Below is a small trained network, with its code and all its weights. Each question gives an input and a class and asks what happens when units are switched off, that is, made to give their printed mean instead of their output.

import numpy as np


def w(rows, s, z=0):
    codes = np.array(rows[::2]) - 128.0
    scale = np.full(codes.shape[1], s)
    scale[-1] = z or s
    return codes * scale


def norm(h):
    return h / np.sqrt((h * h).mean(-1, keepdims=True) + 1e-5)


def f(y):
    return y / 2 * (1 + np.tanh(0.7978845608 * (y + 0.044715 * y**3)))


def log_softmax(a):
    a = a - a.max(-1, keepdims=True)
    return a - np.log(np.exp(a).sum(-1, keepdims=True))


def net(x, mask):
    res = np.array(x, float).reshape(1, 2) / 4 @ E
    u = 0
    for l in range(3):
        y = f(norm(res) @ A[l][:, :-1].T + A[l][:, -1])
        res = res + np.where(mask[u : u + 10], y, B[l][:, -1]) @ B[l][:, :-1]
        u += 10
    return log_softmax(norm(res)[-1] @ U[:, :-1].T + U[:, -1])


A, B = {}, {}
E = w([
[99,235,91,127,120,210,166,197],'x0',
[2,143,164,28,125,145,15,52],'x1',
],0.00082)
A[0] = w([
[54,105,138,88,192,54,81,77,103],'L0N1',
[93,237,77,108,82,193,154,167,128],'L0N2',
[32,90,185,35,163,88,23,21,7],'L0N3',
[211,61,142,163,157,61,141,102,42],'L0N4',
[252,40,151,206,124,59,180,112,40],'L0N5',
[113,116,114,143,191,135,126,132,113],'L0N6',
[230,56,117,168,172,79,136,108,20],'L0N7',
[131,137,139,153,180,156,119,129,27],'L0N8',
[211,183,107,250,133,175,221,187,60],'L0N9',
[109,177,112,119,67,178,163,162,148],'L0N10',
],0.0024,0.0013)
B[0] = w([
[178,172,163,104,95,166,213,128,165],'L0N1',
[30,91,125,103,175,97,100,173,195],'L0N2',
[194,143,148,95,5,153,233,107,237],'L0N3',
[120,115,86,170,99,71,139,183,171],'L0N4',
[20,95,187,224,202,56,23,166,235],'L0N5',
[142,125,130,138,159,146,125,99,124],'L0N6',
[103,112,113,186,122,75,66,178,172],'L0N7',
[156,115,140,91,124,97,107,166,104],'L0N8',
[170,140,87,69,84,159,180,80,255],'L0N9',
[63,114,130,121,184,115,111,108,162],'L0N10',
],0.0022,0.0023)
A[1] = w([
[124,70,118,58,134,106,119,109,37],'L1N1',
[105,159,189,159,69,101,74,80,29],'L1N2',
[193,87,193,199,94,57,136,115,155],'L1N3',
[146,28,149,255,206,21,75,172,62],'L1N4',
[131,140,42,71,121,180,164,93,6],'L1N5',
[142,104,58,97,141,123,174,125,39],'L1N6',
[68,197,90,117,194,212,74,99,109],'L1N7',
[144,57,189,145,78,78,94,96,83],'L1N8',
[151,66,166,255,159,44,56,159,120],'L1N9',
[200,98,123,170,84,123,194,116,135],'L1N10',
],0.0035,0.0016)
B[1] = w([
[105,201,114,122,122,193,122,174,114],'L1N1',
[208,193,69,104,119,170,208,134,121],'L1N2',
[67,115,36,194,172,61,198,159,187],'L1N3',
[62,91,157,197,9,134,212,243,253],'L1N4',
[206,146,100,147,82,90,201,204,153],'L1N5',
[176,228,150,122,167,185,183,186,132],'L1N6',
[186,106,116,244,135,42,121,128,163],'L1N7',
[134,231,79,92,174,174,120,157,145],'L1N8',
[57,33,32,213,24,72,254,241,232],'L1N9',
[59,141,104,138,179,81,58,119,168],'L1N10',
],0.0025,0.0038)
A[2] = w([
[48,92,139,163,232,126,51,147,35],'L2N1',
[72,102,56,132,109,67,171,75,146],'L2N2',
[204,77,218,65,2,228,133,86,7],'L2N3',
[126,114,122,70,75,130,139,91,65],'L2N4',
[154,81,164,70,30,138,156,88,5],'L2N5',
[88,105,160,84,221,102,38,150,56],'L2N6',
[107,40,163,206,95,131,158,186,48],'L2N7',
[201,142,82,96,129,142,184,187,97],'L2N8',
[56,103,169,161,67,167,103,145,11],'L2N9',
[158,106,229,84,19,198,110,84,35],'L2N10',
],0.0046,0.0026)
B[2] = w([
[48,201,246,222,175,207,71,58,158],'L2N1',
[97,86,171,92,62,215,62,93,234],'L2N2',
[188,219,254,48,73,26,149,31,253],'L2N3',
[78,103,100,188,135,75,142,216,149],'L2N4',
[111,162,227,196,66,62,175,108,176],'L2N5',
[74,200,204,199,167,166,129,157,135],'L2N6',
[118,155,167,185,120,9,159,107,250],'L2N7',
[157,199,132,90,174,188,176,207,236],'L2N8',
[139,80,50,186,146,90,192,189,128],'L2N9',
[243,159,207,57,41,67,213,68,226],'L2N10',
],0.0037,0.0022)
U = w([
[239,25,24,175,236,38,3,17,2],'0',
[20,5,12,6,16,237,15,8,21],'1',
[157,30,46,70,239,59,43,31,2],'2',
[235,236,246,12,15,14,244,13,254],'3',
[20,241,238,219,243,243,31,31,188],'4',
[238,239,15,15,233,233,238,248,238],'5',
[21,15,13,241,19,13,239,234,254],'6',
],0.0046,0.004)

Each question gives the input, the list of numbers given to net, and the class t.
The units are the neurons (one row each of A and B). Each row of codes is followed by its name. A weight is (code - 128) times the scale printed after its matrix; where a second scale follows, it is the last column's (A, B and U).
mask holds one flag per neuron, layer by layer. A switched-off neuron (its flag False) gives its mean, the last column of its row in B, instead of its output. The means were averaged over made-up inputs and are rounded, as every weight is.
A unit's drop is (log p(t) with every unit on - log p(t) with that unit switched off) / (log p(t) with every unit on - log p(t) with every unit switched off).
most important unit: the unit with the biggest drop
k most important neurons: the k neurons with the biggest drops, biggest first
k most important neurons of layer l: the k neurons of layer l with the biggest drops, biggest first
drop when u is switched off: that unit's drop, to one decimal
input [6,-3], class 5: most important neuron => [L0N5]
input [7,-1], class 5: 2 most important neurons => [L0N5, L0N9]
input [6,0], class 4: 2 most important neurons => [L0N2, L0N3]
input [4,0], class 4: 3 most important neurons => [L0N2, L0N3, L1N4]
input [2,-1], class 5: 2 most important neurons => [L0N5, L0N9]
input [5,-1], class 5: 3 most important neurons => [L0N5, L0N9, L1N5]
input [8,-1], class 5: 3 most important neurons of layer 0 => [L0N5, L0N9, L0N7]
input [3,2], class 4: 3 most important neurons => [L0N2, L0N9, L1N4]
input [-8,2], class 1: 3 most important neurons => [L0N3, L2N2, L1N4]
input [5,4], class 4: 4 most important neurons => [L0N2, L0N9, L1N4, L1N9]
input [7,0], class 4: 3 most important neurons of layer 0 => [L0N2, L0N3, L0N10]
input [3,-6], class 5: 2 most important neurons of layer 1 => [L1N6, L1N9]
input [1,0], class 4: drop when L0N3 is switched off => 1.1
input [6,-2], class 5: drop when L0N9 is switched off => 0.4
input [5,3], class 4: drop when L1N9 is switched off => 0.1
input [7,4], class 4: most important unit => L1N4
